In the rows, zero is written as 128.
Each row has a class, written as a number after it.
[141  94 102 105 142 177 139  79 151  81 181 165 156 169 149 115  99 109
 113 148 122 153 129 140  91 142 128 122 139 165 144 124 216 165 129 135
 106 161 139 125 118 133]
10
[104  49 141 165 141  81 119 169  99  57 146  72  98  98 150 122  75 141
 103 145 108 128 141  92 111 213 179 139 160 146 158 138 132 154  89  85
 122  94 192 127 141 136]
2
[ 82  94 112 153  82 127  90 136  84 129 143 122 104 100 154 174 183 137
  74 170 125 122 121 127 164 136 157 156 156 138 158 126 179  99 113  97
 136  89 129 110  74 113]
11
[ 79  58 107 146 108 150 105 136  83 118  96 116  93 109 150 169 183 114
  78 156 143  96 121 140 177 115 158 165 128 114 130 142 180 114 126  78
 116 104 129 126  81 113]
7
[ 49 127 107  96 116 117  84 123  87 118 157 134  87  77 125  89 101 114
 161 128 124  92 134 102 107 124 115 146 153 170 128  97  18 101  90  96
 118 137 148 175 111 155]
3
[ 65  63 109 152  94 158 112 121  94 119 106 145 104 117 146 174 181 107
  69 157 144  95 119 140 180  87 161 174 124 117 141 143 161  91 110  86
 128  95 121 131  68 123]
5
[122  47 173 149 167  98 134 171  85  59 117 116 119 132 127 139 108 168
 123 137  98 134 148  94  98 188 173 115 133 135 147 161  92 131  98 118
 113 104 185 122 171 155]
8
[136  70  93  97 120 169 114  86 156  64 184 163 156 145 138 117 107 114
 124 118 124 144 146 144  84 134 124 122 133 154 140  94 193 158 110 145
 100 170 134 108 115 126]
1
[ 69  68 116 153  99 160  92 132  88 129 116 131  82  97 142 167 186 111
  88 150 136  96 123 146 189 101 160 164 129 110 133 126 156 107 101  86
 129  79 125 130  66 112]
0
[ 57 126  98  93 136 123 103  98  98 137 156 131  97  71 119  92 108 123
 163 134 130  96 132  95  97 150 131 143 144 184 130  96  42  97  88 108
 124 140 139 186 115 145]
6
[ 91 148 128  66 118 130 155 137 109 166 132 123 137 142 129 102 117 107
  93 113 170 130  83 144 138 104  87 149 128 146 141 120 174 156 188 131
 103 135  96 118 130 145]
7
[105  64 154 159 127  69 111 177  89  45 153  69  90 110 149 109  75 157
  96 142 123 128 137  99 117 194 172 138 157 149 167 133 117 155  93  86
 125 100 197 126 150 139]
3
[ 58 130  93  95 115 128  77 117 103 129 154 124 105  72 123  85 121 108
 163 134 122  96 124  96  98 141 125 146 149 177 130  98  24  89  98 109
 119 143 134 177 112 156]
9
[ 73 128  90  82 115 120 109 128  89 112 143 106 117  79 116 112 133 100
 141 155 127 107 139 120  92 138 144 129 151 169 108 109  56 120  80 101
 133 125 135 173  85 146]
4
[106  53 155 176 138  76  99 174  83  69 163  84 100 102 143 101  87 150
 120 135 119 134 126 100 121 197 179 135 149 151 166 127 119 141  83  97
 127  83 184 128 152 138]
0
[122  31 149 150 153  85 109 175  87  56 123 118 111 133 126 129  96 145
 114 151 107 134 133 117 104 187 175 120 135 145 150 154 110 133  93 111
 120  98 198 107 162 149]
4
[150  95 106 100 131 181 143  77 162  79 185 163 136 147 146 112 109 120
 110 144 132 150 136 157  93 138 128 137 140 143 156 111 227 160 142 134
 105 154 140 122 122 130]
11
[ 79  50 104 144 111 148 106 133  75 121 102 116  87 104 153 176 184 107
  80 154 142  97 125 142 180 122 157 166 132 111 138 132 175 107 130  73
 125 103 128 129  75 114]
7
[ 79 150 134  67 124 134 159 121 114 172 144 139 129 136 128 102 105 113
  87 106 169 130  89 137 139 103  96 155 116 149 140 109 166 150 169 135
 111 121  89 117 134 141]
6
[ 68  66 113 145 108 164 111 116  99 129 105 139  87 106 143 172 183 121
  68 156 147  95 131 142 182 110 161 172 116 108 134 130 171 112 104  81
 129  92 123 134  82 115]
6
[ 54 135  98  95 111 130  89 112  93 121 163 138 110  70 119  83 113 107
 156 123 140  97 122 102 101 114 131 154 150 181 135 107  31  85  89 102
 118 138 137 184  99 143]
5
[125  52 160 151 157 100 105 172 103  65 124 121 112 131 121 122 111 143
 108 141 100 133 139 104 103 176 172 123 133 152 157 163  87 133  89 134
 121 110 195 115 164 147]
9
[108 159 124  67 113 143 127 142  95 152 144 112 103 106 131 122 104 113
  74 115 147 134 124 138 124 133 102 130 144 136 144  86 142 152 178 115
 140 110 104 120  95 126]
3
[108  54 146 163 134  72  96 181  89  53 166  82 117 112 159 104  83 152
 102 144 114 119 123  90 115 211 167 135 165 164 162 138 132 139  77  95
 124 102 183 128 150 148]
10
[132  84 109 110 127 157 143  70 172  87 177 181 147 147 140 115 104 130
 120 126 136 146 147 138  80 152 144 119 117 163 140  98 211 159 115 152
 112 166 137 125 132 127]
6
[115 163 122  63 111 141 128 129  91 153 142 115 114 115 127 119 109 107
  84 118 143 141 122 130 121 130  93 124 141 147 148  87 148 151 184 122
 143 116 100 119  94 128]
3
[ 77 148 110  78 118 120 138 128  78 109 159 105 117  75 123 117 145 122
 137 137 127 125 144 101  90 133 142 125 147 157 121 102  45 115  84 110
 131 129 126 179  89 146]
8
[ 67 124 101  92 126 107 117 126  73 123 150  97 104  73 130 104 140 109
 136 142 137 119 135 105  96 144 140 127 144 170 124  88  65  95  96 110
 131 136 131 185  82 144]
7
[141  74  94  99 131 167 125  90 156  67 182 163 159 149 138 121 112 115
 124 123 124 147 143 141  79 131 130 118 133 157 137 103 201 161 113 152
 102 173 141 102 116 121]
1
[ 74  62 108 143  91 165 104 121  92 114 114 139 110 116 148 171 178 113
  68 152 141  90 121 138 180  93 164 174 133 123 138 144 165 108 108  81
 125  98 122 125  79 121]
5
[ 78  99  99 134  89 147  84 135  82 134 134 117  92  94 143 179 184 109
  88 170 118 127 126 130 179 144 147 148 147 132 154 121 139 108 111  93
 140  97 130 115  71 114]
9
[ 72  71 101 143  95 128  94 131  62 129 123 101  88  96 148 178 175 109
  89 171 130 124 122 125 181 155 147 146 149 138 153 124 168 106 123  75
 132  98 129 126  68 109]
7
[132  71  95 111 110 165 137  88 160  65 172 171 143 151 142 130 107 112
 140 143 138 142 140 151  85 142 143 123 127 155 137 109 218 166 123 140
 109 165 153 105 123 125]
4
[ 62 132  93  89 106 126  75 119 105 125 161 123  98  64 123  70 118 114
 170 148 122  92 122  92 104 144 119 141 155 177 132  98  22  96  87 109
 118 147 143 177 114 151]
9
[ 68  53  88 149  91 154 103 144  87 116 105 135  94 109 149 176 186 106
  76 178 143  92 117 148 185 101 165 172 139 105 125 141 175 120 100  65
 126  89 136 112  76 112]
4
[ 90 149 132  68 109 138 139 131 108 161 155 134 147 153 136  99 103 107
  87 115 153 121  86 124 137 115  83 144 142 169 143 115 165 132 170 137
 114 126  85 118 124 152]
10
[112 156 113  63 129 146 138 119  94 179 147 127 111  97 125 121 110 109
  76 112 154 148 113 130 128 146 104 130 132 147 153  76 164 139 178 125
 146 107  85 122  96 115]
6
[ 62  61 101 144 105 160 114 127 105 123 107 133  86 107 146 177 175  99
  74 155 129  96 124 141 180 112 151 168 135 108 134 134 167 114 110  68
 116  94 135 129  73 121]
2
[ 57 114  98 100 119 116  88 117  84 126 148 115  98  71 131  83 102 120
 165 136 134  88 122 100 103 146 127 146 155 180 132 100  40  89  98  95
 113 142 138 185 117 152]
7
[ 64 126 106  90 132 114 125 116  97 118 148 112 104  68 118 110 125  94
 140 144 115 122 144 105  91 152 139 119 138 165 115  93  49 102  83 107
 131 127 140 185  74 152]
2
[ 53 115  95  97 124 119  87 120  84 130 147 113  92  66 130  87 104 112
 163 134 134  93 126 102 102 151 121 148 156 173 133  95  45  89 105  93
 112 142 136 189 107 150]
7
[106  51 150 155 141  80 105 175  89  53 162  82 115 112 161 106  80 151
 107 150 114 124 120  93 119 212 166 134 163 161 166 134 134 139  76  96
 119 107 184 131 151 152]
10
[113  52 167 151 166  85 108 175  90  62 122 117 100 134 129 133 106 152
 112 139  96 126 151 112 113 178 164 114 134 136 143 154  80 136  85 116
 124 105 200 120 159 157]
3
[ 73  61  95 146  88 154 107 139  92 112 102 126 100 110 146 182 185  99
  94 167 144  86 122 147 181 102 156 168 134 113 129 143 175 126 107  72
 128  94 135 113  78 115]
4
[121  36 176 147 164  87 104 169  83  61 128 123 107 116 130 123 114 158
 114 142 100 127 139 101 105 179 176 129 136 146 153 160 110 113  95 136
 114 103 195 111 150 148]
11
[ 48 124 100  95 111 121  83 113  94 123 158 140 109  69 122  82 109 121
 155 133 132  86 111  99 103 123 134 149 150 184 132 111  19  87  80 105
 116 140 141 179 109 154]
5
[ 73  80 101 149  91 132  86 138  73 135 122 110  86  95 148 181 171 119
  81 166 130 122 127 134 175 161 149 146 142 133 152 122 162  98 124  79
 136  94 126 127  69 116]
7
[ 58 104  88  97 126 129  70 116  87 117 165 132 115  76 124  78 106 113
 155 139 119  94 119  94  91 125 120 145 158 178 126 104  30 101  77 101
 109 141 138 159 110 140]
1
[ 74  67 111 142  99 153 102 139  90 115 123 132 109 119 160 167 174 109
  76 157 132  80 118 136 182 113 146 169 144 129 130 143 174 106 101  84
 124  99 123 124  79 129]
10
[ 71  72 120 153  95 155  92 132  90 129 113 130  84  98 140 162 184 111
  90 147 139  98 116 149 192 104 159 163 123 113 132 127 161  98 107  85
 124  77 124 126  70 111]
0
[ 75  62 104 138 115 160 110 121  96 132 112 133  88 103 140 164 180 114
  64 157 142  92 133 135 181 119 158 166 123 113 129 129 169 119 105  76
 132  92 122 137  81 118]
6
[ 58 142  94  92 109 124  76 122 107 131 155 128 104  68 117  74 117 116
 166 135 127  94 123  97  94 132 117 154 158 170 133 101  17  95  94 109
 115 146 140 180 116 152]
9
[ 85  50 114 143  99 153 102 121  89 110 104 126 103 112 150 169 192 120
  70 168 127  86 124 136 175 100 157 179 137 113 135 151 184 111 117  90
 124  96 122 120  72 126]
11
[119  47 170 148 167  99 128 177  89  56 128 111 106 125 126 139 109 162
 116 133 104 139 150  98 108 190 174 110 132 127 149 156  84 134  89 119
 115 102 188 124 162 148]
8
[ 75  73 102 142  91 160 101 127 103 121 109 123 100 114 145 169 188 114
  79 165 133  94 119 138 180 104 158 178 133 112 139 141 150 113 115  85
 125 107 126 126  85 126]
9
[ 86 155 144  67 112 138 156 135 109 154 143 132 132 157 125 108 109 106
  80 105 162 128  95 145 138  90  85 150 128 144 137 113 155 158 185 121
 112 123  96 110 138 154]
3
[122 152 111  57 125 149 146 145  83 156 150 112 115  96 128 126 119 116
  88 112 145 144 123 118 124 146 100 121 146 124 145  82 150 152 184 118
 138 110  87 121  95 122]
8
[119  42 169 144 174  96 126 151  95  71 124 125 106 119 123 127  97 153
 109 137 111 138 144 107 113 194 177 121 125 147 149 147 113 134  83 120
 120 102 187 124 161 139]
6
[ 77  60 115 153  94 154  96 125  91 127 117 126  92 113 139 157 183 116
  90 152 133  88 122 139 190 101 155 165 127 115 132 128 158 109 105  86
 129  83 122 131  81 124]
0
[140  80  93 111 137 179 144  73 158  75 181 164 145 160 140 108 101 109
 104 143 135 151 123 148 102 124 144 130 124 148 148 126 197 172 131 123
 109 158 143 128 125 132]
5
[117 142 125  66 116 138 127 129  94 156 145 120 116  98 132 124 124 116
  83 115 145 132 109 132 114 131 103 145 141 143 152  92 170 127 191 143
 136 116  91 116  88 133]
11
[102 151 110  72 123 151 136 127 109 163 139 118 110  96 131 121 109 101
  82 124 138 146 121 128 117 147 102 122 141 135 147  76 165 143 172 114
 134 107 101 127  82 124]
2
[120 145 117  76 123 133 127 128 104 158 146 113 122 101 131 110 117 124
  83 124 148 137 106 127 116 143 107 136 144 140 152  86 175 129 192 130
 137 113  93 116  94 129]
11
[ 72 148 139  95 114 130 146 138 108 177 159 142 129 142 127  96 114 104
  97 101 167 134  86 142 138  95 101 154 122 146 143 100 157 126 170 139
 116 104  84 119 127 150]
0
[ 77 131  95  91 116 115 113 129  85 113 145 107 114  85 120 111 133 112
 152 153 132 111 138 111  88 135 151 132 147 167 114 114  54 112  90 113
 138 131 145 168  91 143]
4
[120  36 166 149 157  96 122 153  89  63 123 131 119 132 117 133 103 151
 102 135 108 133 131 105 108 171 181 123 127 156 159 157  94 109  94 127
 124 109 187 123 155 152]
5
[ 77 153 132  75 117 139 165 131 122 168 139 126 140 134 125 114 102  95
  82 109 157 133  96 135 130 118  96 151 135 147 141 106 167 148 177 116
 112 114  92 121 122 151]
2
[145  95  91 102 135 191 153  71 164  79 185 169 146 161 137 111 102  99
 110 134 142 156 131 153 102 118 133 131 128 151 153 121 208 170 136 128
 107 163 141 132 120 126]
5
[117  42 177 149 168  95 108 164  80  60 121 121 111 121 133 124 118 165
 114 149 102 130 139 101 106 168 183 134 134 143 154 163 111 116  91 135
 115 102 199 113 149 148]
11
[121  55 154 140 152  94 108 167 100  66 124 115 110 125 118 117 116 151
 112 147 102 139 134 101 111 180 168 122 134 147 162 146  86 122  86 132
 120 116 195 122 158 152]
9
[105  52 144 164 152  80 117 162  93  71 154  82  98  97 146 110  82 158
 101 144 127 131 130  90 123 207 184 137 147 153 166 129 131 159  79  90
 129  97 188 130 157 129]
6
[135  73  97 107 127 141 145  90 154  74 168 153 142 148 146 117 109 127
 123 138 135 153 134 147  86 150 138 118 130 153 142 102 219 160 128 141
  99 176 148 126 123 130]
7
[109 138  96  62 108 146 123 137  90 158 151 118 111 101 129 128 112 100
  99 133 153 135 111 141 128 142 103 130 147 137 146  84 163 150 179 111
 142 111 105 109  91 120]
4
[ 77 151 104  74 126 127 136 123  88 115 164 110 110  74 124 106 143 120
 143 141 128 127 139 102  87 149 131 118 149 152 127  93  44 111  88 109
 132 135 128 184  96 149]
8
[143  90 106  97 132 165 154  68 166  84 166 175 139 141 139 122 103 125
 119 124 134 152 146 145  83 147 141 120 120 163 145  94 214 155 116 151
 110 163 135 128 125 122]
6
[ 61  83 107 148  97 145  98 124  80 132 128 122  86  93 145 184 164 101
  76 176 112 142 132 124 170 159 154 138 142 134 153 119 158 106 107  73
 135  80 135 124  53 111]
2
[ 58 123 103 104 110 125  78 112 100 122 162 147 109  82 120  72 102 123
 149 128 134  91 122  98  94 120 129 143 141 180 137 105  23  80  94 109
 121 134 138 179 113 154]
5
[ 73  77  95 140  91 149  72 133  69 123 140 120 103 100 142 181 170 109
  71 158 119 126 121 132 168 132 146 152 150 139 150 125 147 102 104  84
 130  92 121 101  64 101]
1
[158  89 104 103 141 172 141  78 160  80 174 157 146 158 138 111 110 122
 112 148 123 153 133 152  94 131 132 134 133 142 140 131 226 177 152 137
  99 158 143 119 123 132]
11
[113 160 111  55 119 153 146 134  84 162 148 110 118  94 129 133 114 113
  98 113 145 146 122 122 125 151  93 125 147 129 152  78 147 147 190 114
 138 111  81 127  91 128]
8
[141  95 101 103 138 196 172  73 160  73 180 161 136 155 146 122 105 110
 122 150 137 167 138 146 103 147 127 116 128 127 148 113 219 180 139 117
 100 156 132 125 124 121]
8
[ 72  87  97 147  83 136  89 131  83 132 134 118  92  96 142 179 186 104
  87 178 119 129 117 125 187 147 149 147 144 136 157 121 145  97 106  87
 142  95 128 115  69 115]
9
[ 74  52  97 147 106 154 104 140  88 127 104 117  88 106 148 179 189 109
  66 154 144  95 126 143 183 118 153 165 136 107 128 132 178 119 121  75
 123 104 122 133  74 117]
7
[100  50 142 173 130  75 108 163  96  59 154  92 117 118 144 107  92 157
  90 144 126 134 127  92 110 177 190 139 147 154 168 143 110 131  85 100
 127 105 184 137 143 144]
5
[138  78 110 105 130 163 149  69 161  87 174 183 137 141 140 119  97 129
 124 133 132 148 142 136  93 148 142 120 118 163 141  99 214 161 113 152
 111 164 142 119 131 122]
6
